Below is a small trained network, with its code and all its weights. Each question gives an input and a class and asks what happens when units are switched off, that is, made to give their printed mean instead of their output.

import numpy as np


def w(rows, s, z=0):
    codes = np.array(rows[::2]) - 128.0
    scale = np.full(codes.shape[1], s)
    scale[-1] = z or s
    return codes * scale


def f(y):
    return y / 2 * (1 + np.tanh(0.7978845608 * (y + 0.044715 * y**3)))


def log_softmax(a):
    a = a - a.max(-1, keepdims=True)
    return a - np.log(np.exp(a).sum(-1, keepdims=True))


def net(x, mask):
    res = np.array(x, float).reshape(1, 7) / 4 @ E
    y = f(res @ A[0][:, :-1].T + A[0][:, -1])
    res = res + np.where(mask, y, B[0][:, -1]) @ B[0][:, :-1]
    return log_softmax(res[-1] @ U[:, :-1].T + U[:, -1])


A, B = {}, {}
E = w([
[117,129,133,121,125,127,134,132,134],'x0',
[99,148,28,103,250,31,182,128,110],'x1',
[171,254,21,165,99,153,78,187,248],'x2',
[128,131,119,134,140,127,133,116,118],'x3',
[132,134,126,127,138,134,146,127,127],'x4',
[189,68,66,115,5,61,241,18,200],'x5',
[5,12,91,254,154,184,164,168,212],'x6',
],0.0037)
A[0] = w([
[120,73,177,132,139,90,148,114,64,39],'n1',
[96,158,167,140,178,150,63,175,95,70],'n2',
[166,91,103,120,68,100,185,72,171,77],'n3',
[156,121,206,160,65,183,107,121,134,171],'n4',
[196,178,131,60,127,118,102,118,78,54],'n5',
[165,161,155,98,127,137,119,107,111,140],'n6',
[156,103,101,132,70,95,187,75,165,96],'n7',
[195,171,127,69,114,92,100,112,95,48],'n8',
[75,65,106,190,141,157,138,153,174,71],'n9',
[117,69,170,117,137,110,149,113,66,35],'n10',
[168,92,106,134,70,93,175,65,171,90],'n11',
[150,113,222,132,50,201,95,116,147,198],'n12',
[150,195,77,149,114,134,103,170,196,127],'n13',
[111,159,63,56,208,77,163,117,107,169],'n14',
[66,65,113,173,139,156,150,168,184,64],'n15',
[62,69,101,186,133,153,134,148,168,73],'n16',
[114,75,171,106,139,127,150,111,73,16],'n17',
[106,92,164,112,157,134,175,112,88,201],'n18',
[189,191,147,49,99,109,111,126,77,77],'n19',
[94,140,45,116,253,36,200,114,103,199],'n20',
[109,142,160,133,186,140,62,192,98,66],'n21',
[151,197,78,165,110,136,111,171,184,64],'n22',
[98,152,154,134,179,144,70,183,89,54],'n23',
[93,94,184,126,131,94,131,105,105,4],'n24',
[145,186,68,137,110,133,87,168,204,76],'n25',
[124,52,183,116,128,152,154,116,65,171],'n26',
[150,102,104,129,60,83,188,80,162,85],'n27',
[141,197,60,148,101,148,103,169,187,77],'n28',
[53,73,111,175,141,150,153,154,182,116],'n29',
[150,188,78,154,103,141,98,167,190,85],'n30',
[109,77,176,111,140,130,164,101,68,31],'n31',
],0.006,0.0034)
B[0] = w([
[82,58,159,53,198,132,125,44,227,129],'n1',
[51,181,31,66,200,210,194,227,65,162],'n2',
[35,202,47,52,207,239,203,230,43,171],'n3',
[138,103,73,172,70,135,65,172,169,207],'n4',
[190,224,205,193,195,102,223,99,100,162],'n5',
[142,153,144,162,128,126,140,145,132,157],'n6',
[55,146,88,76,181,194,140,201,59,173],'n7',
[187,161,243,148,200,110,199,44,92,153],'n8',
[226,230,230,201,174,82,224,89,81,172],'n9',
[84,37,189,34,204,120,124,29,193,128],'n10',
[43,176,62,60,205,221,184,231,53,176],'n11',
[133,132,45,199,41,116,54,181,165,245],'n12',
[93,52,148,69,139,104,82,59,163,192],'n13',
[181,129,108,215,56,106,69,162,165,206],'n14',
[232,221,212,166,171,94,213,66,93,170],'n15',
[249,233,228,189,174,91,212,95,82,171],'n16',
[92,65,194,42,227,104,171,14,228,120],'n17',
[118,102,91,134,100,110,68,107,177,195],'n18',
[222,223,223,222,149,65,202,96,99,184],'n19',
[147,97,49,206,2,124,16,186,175,254],'n20',
[40,176,29,48,207,228,203,225,45,159],'n21',
[89,34,199,28,202,110,142,21,205,158],'n22',
[41,169,78,45,201,214,191,203,57,151],'n23',
[128,96,187,71,182,117,163,61,163,105],'n24',
[84,24,173,41,196,119,115,21,196,170],'n25',
[109,75,103,108,112,102,69,96,172,205],'n26',
[61,178,65,63,206,222,175,220,63,171],'n27',
[92,30,164,47,182,98,112,36,191,172],'n28',
[224,210,209,199,130,82,168,98,92,194],'n29',
[111,38,141,75,181,98,107,61,163,167],'n30',
[87,39,182,45,204,111,133,24,214,130],'n31',
],0.0055,0.0033)
U = w([
[33,167,70,49,215,219,197,207,57,25],'0',
[233,207,249,189,166,77,219,58,95,19],'1',
[68,9,169,32,188,98,103,2,198,41],'2',
[126,122,113,152,90,120,90,142,120,254],'3',
[128,101,81,176,64,121,70,165,149,172],'4',
[117,116,117,146,80,120,104,146,119,201],'5',
],0.0083,0.0048)

Each question gives the input, the list of numbers given to net, and the class t.
The units are the neurons (one row each of A and B). Each row of codes is followed by its name. A weight is (code - 128) times the scale printed after its matrix; where a second scale follows, it is the last column's (A, B and U).
mask holds one flag per neuron, in row order. A switched-off neuron (its flag False) gives its mean, the last column of its row in B, instead of its output. The means were averaged over made-up inputs and are rounded, as every weight is.
A unit's drop is (log p(t) with every unit on - log p(t) with that unit switched off) / (log p(t) with every unit on - log p(t) with every unit switched off).
The circuit of an input: a set's keep is (log p(t) with only the set's units on - log p(t) with every unit switched off) / (log p(t) with every unit on - log p(t) with every unit switched off). Starting from the 12 units with the biggest drops (on a tie, the unit counted first), units are removed one at a time, each time the one whose removal leaves the highest keep (on an exact tie, the one counted first), for as long as the keep stays at least 0.8.
circuit, biggest first: the units of the circuit, biggest drop first
unit that matters most: the unit with the biggest drop
top k neurons: the k neurons with the biggest drops, biggest first
drop when u is switched off: that unit's drop, to one decimal
input [-8,7,-8,-7,1,1,-7], class 2: circuit, biggest first -> (n1)
input [8,5,-3,-5,4,6,-5], class 0: circuit, biggest first -> (n3; n27)
input [-2,7,2,-6,3,-3,-2], class 4: circuit, biggest first -> (n20; n14)
input [8,-8,4,8,-4,-8,8], class 0: top 2 neurons -> (n2; n21)
input [-5,-2,8,2,4,8,-6], class 0: circuit, biggest first -> (n3; n11)
input [-5,3,-5,7,1,8,-8], class 0: top 4 neurons -> (n3; n11; n27; n7)
input [5,5,-1,-1,-5,-6,-8], class 1: top 2 neurons -> (n19; n5)
input [3,-1,8,2,-6,8,-4], class 0: top 3 neurons -> (n3; n11; n27)
input [-5,1,-3,-1,-3,-8,-6], class 0: top 3 neurons -> (n21; n2; n23)
input [4,-3,3,4,-7,-6,-7], class 1: top 3 neurons -> (n19; n5; n8)
input [3,-2,-2,-2,-4,4,-4], class 0: top 4 neurons -> (n20; n3; n11; n27)
input [-3,8,-2,-7,4,-6,3], class 4: drop when n20 is switched off -> 1.1
input [3,2,-3,-1,0,-4,6], class 1: drop when n13 is switched off -> 0.0
input [4,4,-6,5,3,7,8], class 1: unit that matters most -> n29
input [-5,3,3,3,0,-2,-8], class 1: drop when n19 is switched off -> 0.1
input [-7,2,-8,6,7,7,-7], class 2: drop when n2 is switched off -> 0.3
